What each symbol does to the states:
u: bp->sq, qh->lg, mn->mt, sj->dl, mt->ld, ph->dg, bn->hp, ng->lj, zp->gs, gj->bp, dr->lp, lp->fq, hq->rd, zl->rp, tm->fr, jd->bl, dd->cz, rd->qz, gs->dr, lm->jp, hf->lf, cr->rn, fq->ph, hp->tc, rp->hq, qz->pq, lj->tq, bl->dc, cj->cf, td->cj, cf->cr, tq->tm, jb->dd, sq->lm, cz->zp, fz->mn, dl->jb, lg->td, fr->sj, mj->bn, lf->jd, zs->zl, pq->hf, dg->mj, jp->qh, dc->ns, rn->zs, ld->ng, ns->gj, tc->fz
y: bp->hp, qh->ph, mn->dc, sj->hq, mt->bl, ph->qh, bn->sq, ng->lf, zp->cr, gj->tc, dr->cj, lp->td, hq->sj, zl->jb, tm->qz, jd->ld, dd->zs, rd->fr, gs->cf, lm->mj, hf->lj, cr->zp, fq->lg, hp->bp, rp->dl, qz->tm, lj->hf, bl->mt, cj->dr, td->lp, cf->gs, tq->pq, jb->zl, sq->bn, cz->rn, fz->ns, dl->rp, lg->fq, fr->rd, mj->lm, lf->ng, zs->dd, pq->tq, dg->jp, jp->dg, dc->mn, rn->cz, ld->jd, ns->fz, tc->gj

The rows follow the links: the fewer symbols apart two states are, the more alike their rows tend to be.

Each row is also shifted at random along 4 hidden directions that mean nothing.

Some states, each with a row of numbers:
gj	[-14,   5,  -7,  22,  -4,  16,  38,  -3, -18, -20,   9, -29, -15,   3, -26,  28, -17, -11,  -7,  46, -37, -30,  10,  10,  21, -45, -29,   4,   2,  -7,  34,  -2, -12,   4, -10,  12, -41,   9, -48,  -7, -22,   1,  31, -13]
jd	[-94,   9, -15,  -5, -34,  44,  14,  -7,   5,  -9,  -6,   7,  16,   2,  22,  38, -32, -23, -17,  73, -16,  -2,   4,   0,   7, -27, -12,  39,  21, -46,  -5,   0, -26,  22, -32, -35, -29,  16, -32,  35,   3, -51,  23,   0]
qh	[-36,  18,  -2,  18,  10, -13, -12,  -7, -30, -11,  26, -36, -29,  21,   5,  12,  -8,  28,   6,  16, -12, -15, -31, -14, -51,  -7,  10,  -1,   6,   9,   3,  -6,  26,  -5,  11,  38,  12,  10,  10,  -9, -15,  12,   3,  -1]
qz	[ 39, -13,  34,  -3, -15,  30, -26,   0,  57,  25,  -3,  44,  12, -21,   4, -13,  -9,  30, -34, -25,  12,  36,  10, -17,  -4,  48,   8, -12, -22,   4,   7,  -3,   2, -26,  25, -18, -55, -20,  25,  15,  -6, -59,  25,  25]
lm	[-27,  -3,  31,  29,  29, -16,  -7, -16,  46, -31,  56,  -3,  -5, -10, -10, -47,  15,  41, -42, -40,  13,   4,  20, -26, -39,  18,  13,   2, -22,  22,  42,  15,   1, -37,  10,  46, -14,  -7,  39,  18,   8, -28,  -8,   6]
bn	[ 55, -10,  -2,  -6,  -7,  12,  46,  -7,  12,  -6,  -9, -17,  31,  17,  -4,  19,  -8, -41, -12,  22,  -5, -29,  18,  23,  33, -27, -12,   0,  23, -37,  24,  -4, -32,   3,  -9,  20, -31,   0, -45,   4,   4, -15,  19,  17]
rd	[-105,  -13,  -15,  -23,  -20,   15,  -47,   -5,  -49,   27,  -31,   -3,  -23,   10,   23,   41,  -18,   -2,   33,   38,  -28,   11,  -34,   11,    1,   -3,    0,   -1,   17,   16,  -24,  -30,   33,    7,   30,  -34,   -6,  -14,    8,  -30,  -44,    0,   28,   -6]
cj	[ 13,  30, -21, -17,   2, -19,  37,  13, -31,  20, -19, -26,  10,  23,  26,   7,  18, -29,  29,  29,  -3,  -8, -31,   0, -27,  -1,   2,   3,  37, -31, -27,  -8,  -9,  36, -36,   3,  26,  22, -30,   2,  21,  24, -13,   8]
mt	[ 55,   6, -10,  17,  34, -37,   5,  -8, -12,  26,  13, -11,  -1,  23,   4,   6,  -8,  -7,  -8,  -4, -20, -11,   4,  -5, -18,   0,  33, -17, -40,  16,  -9, -14,   8,  -8,  11,  26,  10,  -7,  22, -10,  15,  15, -14, -10]
bl	[ 14,   5, -36,  14,  -8,   2,  35, -14,  20,  -9,  -8,  33,  28, -14,   7,  17, -15, -44,  -1,  31,  -3,   3,  24,  27,  28, -38,   6,  35, -29, -24, -21,   3, -45,  10, -58, -21,  33,  41, -21,  33,  47,  14, -32, -11]
sj	[-61,  15,  29, -17, -13,  27,  -1,  34,  -3, -13,  -6, -16, -16, -13, -19, -27,  14,  25, -11,  -6,   5,  -2,  12, -36,   2,  29, -37,  -1,  34,   2,  18,  31,   6,  32,   3, -39, -36, -34,  -2,  12, -24, -40,  23, -18]
dr	[-73, -14,   4,  -1, -16,  19, -26, -20,  27,  -7,  11,  30,   1, -21,  22,  -4,   4,  15,   1,   3,  16,  37, -22,   7, -22,  12,   5,  16,   3,  -1,   0, -11,  -2, -30,  -4,   6,  -4,  25,  14,   7,  -5, -15,   4,  29]
mj	[ 27, -18, -32,  -2,   6, -31, -16, -25, -18, -26,  -4,   2,  19,  12,  10,  20, -12, -34,  30, -15,  25, -27,   4,  47,  30, -41,  22,  16,   1,  -8, -25,   1, -14,  -6,  -6,  20,  93,  18,   8,   0,  29,  60, -55,  -7]
fq	[-18, -12,  21,  -6, -42,  54, -39, -10,  -9, -31,   0, -10, -12,   9,   4,  47, -41,  33,   1,  21,   9, -12, -31,   6,  -3,  -5, -17,   2,  36, -22,  15,  -6,  19, -14,  35,   7, -27,   0, -12,  -5, -47, -30,  39,  35]
rn	[  6,  -7,   0, -32,  19, -37,   3,  13,  11,   9, -15,  14,  24,  -7,   8, -49,  47, -23,  15, -49,  38,   8,  17,   1,  13,  24,  10,  -5,  15,   2, -18,  14, -16,  13, -13, -10,  51, -12,  23,   3,  35,  23, -43,  -3]
jp	[106,   3,   2,  43,  25, -29, -23, -12, -29, -14,  28, -18, -40,  11, -30,  15, -15,  43,  20, -36,  -3, -19, -21,   5, -19,  -7,  12, -25, -51,  36,   4,  -3,  41, -33,  34,  52,  41,  13,  27, -37, -13,  67, -22,  -9]

From each start, follow one symbol. Which state do you reach?
Answers are names.
[ 15, -15, -15, -26,  10, -16,   6,   6,  -9,  44, -38,  18,   8,  -8,   7, -10,  31, -29,  26,  -9,  -6,  21,  -2,  22,  23,   8,   0, -19,  -6,  14, -17, -20,  -1,   5,   3, -20,   1,  -5,  -6, -27,  -1,  27,   0,   0]
u -> hq
[-17,   4,   2,  -4,  -5,   7,  17,  23,  -8,   5, -15,   2, -21, -26, -22, -19,  26,  -1,  17,  -4, -11,  15,   6,  -1,  20,   4, -35, -10,   7,  20,   6,   8,   3,  12,  -9, -26, -22,  -3, -22, -17, -17,  16,  15, -14]
y -> zl
[ 23, -17,  39, -32,   9,  -4, -11,  19,  37,   6,  -8,   7,  19, -13, -10, -56,  43,   9, -17, -70,  38,   9,  26, -16,  13,  47,  -6, -22,  21,   8,  17,  21,  -1,  -2,  25,  -6, -16, -47,  25,   3,   2, -26,  -2,   7]
y -> dd
[-32, -13, -29, -21,  -1, -16, -26,  -2, -47,  40, -41,   7, -17,   2,  17,  25,   5, -25,  50,  12, -19,  15, -26,  32,  21, -10,   8, -15,  -6,  22, -35, -30,  22,   2,  15, -24,  29,   0,   6, -40, -18,  48,   1, -13]
u -> rd
[122,  -2,   6,  31,  -3,  14,  12,  -6,  22, -33,   7,  16,   1,  -9, -44,  12, -29,   7, -13, -22,  10, -20,  30,  13,  47, -20, -12,  -3, -38,   3,  15,  19, -11, -15,   1,   3,   5,  10, -10,   6,   8,  19, -17, -11]
u -> ns
[-74, -18,  33,  -6, -30,  39, -43, -18,  40, -24,  19,  20,   1, -13,  16,  -4, -13,  37, -21, -10,  27,  22, -17,  -7, -25,  21,   0,  15,  23, -15,  20,   4,   6, -30,  21,   8, -29,   0,  20,  20, -17, -51,  23,  41]
u -> fq
[-45,  -4, -19,  -7, -29,  22, -40,  -6, -37,  18, -27,  12, -17,   9,  23,  56, -42,  -1,  24,  44, -26,   8, -31,  15,   2, -13,   8,   6,  -2,   0, -36, -25,  23,   7,  16, -33,   6,   9,   1, -13, -26,   5,  19,  -4]
u -> hf
[ 10, -15,   1,  -2, -18,  14, -18, -20,  23, -27,   4,  15,  22,   1,  15,  13, -18,   2,   1,  -9,  32,  -2,  -8,  16,   5,  -7,  12,  19,  16, -23,   0,   1, -14, -14,   0,  15,  24,  16,   1,  16,   8,  -7, -12,  24]
u -> dg
[-20,  -8,  22,  -4,  11,   0,  11,  -7,  -4,  -2,  17, -44,   7,  26,  -6,   6,  -5,  -6, -37,  12, -22, -36,  22,  -8,   4, -10,  -6, -10,  18,  -6,  44,  -7,   1,  -4,  32,  31, -60, -41,  -8,  -1, -25, -47,  38,   4]
u -> mn
[ 16, -12,  -2,  -1,  21, -20,  11, -16,   1, -11,   8, -24,  19,  18,  -7,   4,   1, -28, -13,  -6,  -4, -33,  26,  18,  20, -21,   6,  -4,   2,  -3,  21,  -2, -13,  -8,  12,  31,   2, -13,  -5,  -3,   7,   2,  -3,  -3]
y -> gj
[ 53,   6,  56,  19,   6,   9, -55,  12,   5,  -4,  28, -22, -26,  21, -23,  -5, -31,  76, -40, -47,   6, -19,   5, -55, -36,  55,  11, -29, -18,  23,  18,  20,  53, -13,  66,  10, -29, -58,  59,   7, -28, -47,  14,  -3]
y -> lf
[ -4,  -6,  -9,   6, -22,  19, -25,  -8,  13, -10,  -1,  33,  10,  -5,  10,  25, -33,   4,  -4,  10,   9,  12,   4,   3,   8,  -2,  11,  23, -18, -12, -24,   5,  -4,  -1, -10, -26,  22,  11,  12,  24,  14,  -9, -13,   1]
u -> jd
[ 29,  12,   6, -27,  -3,  -6,  21,  23,  -9,   7, -16, -22,  14,  14,  10, -12,  21, -10,  13,  -5,  11, -10, -10, -12,  -9,  15, -10, -10,  46, -22,  -6,  10,  -4,  33,  -9,  -4,   3,  -9, -16,   3,   7,   0,   1,  10]
u -> cr
[ -5,  38, -21,  -9,   3,  -4,  66,  29,  11,  31, -22,  16,  19, -13,   9, -29,  27, -34,   2,  33, -12,  22,  15, -20,  -5,   9, -16,  15,   8, -25, -23,  10, -37,  48, -69, -47, -14,  21, -33,  28,  42, -11,  -7, -15]
u -> sj
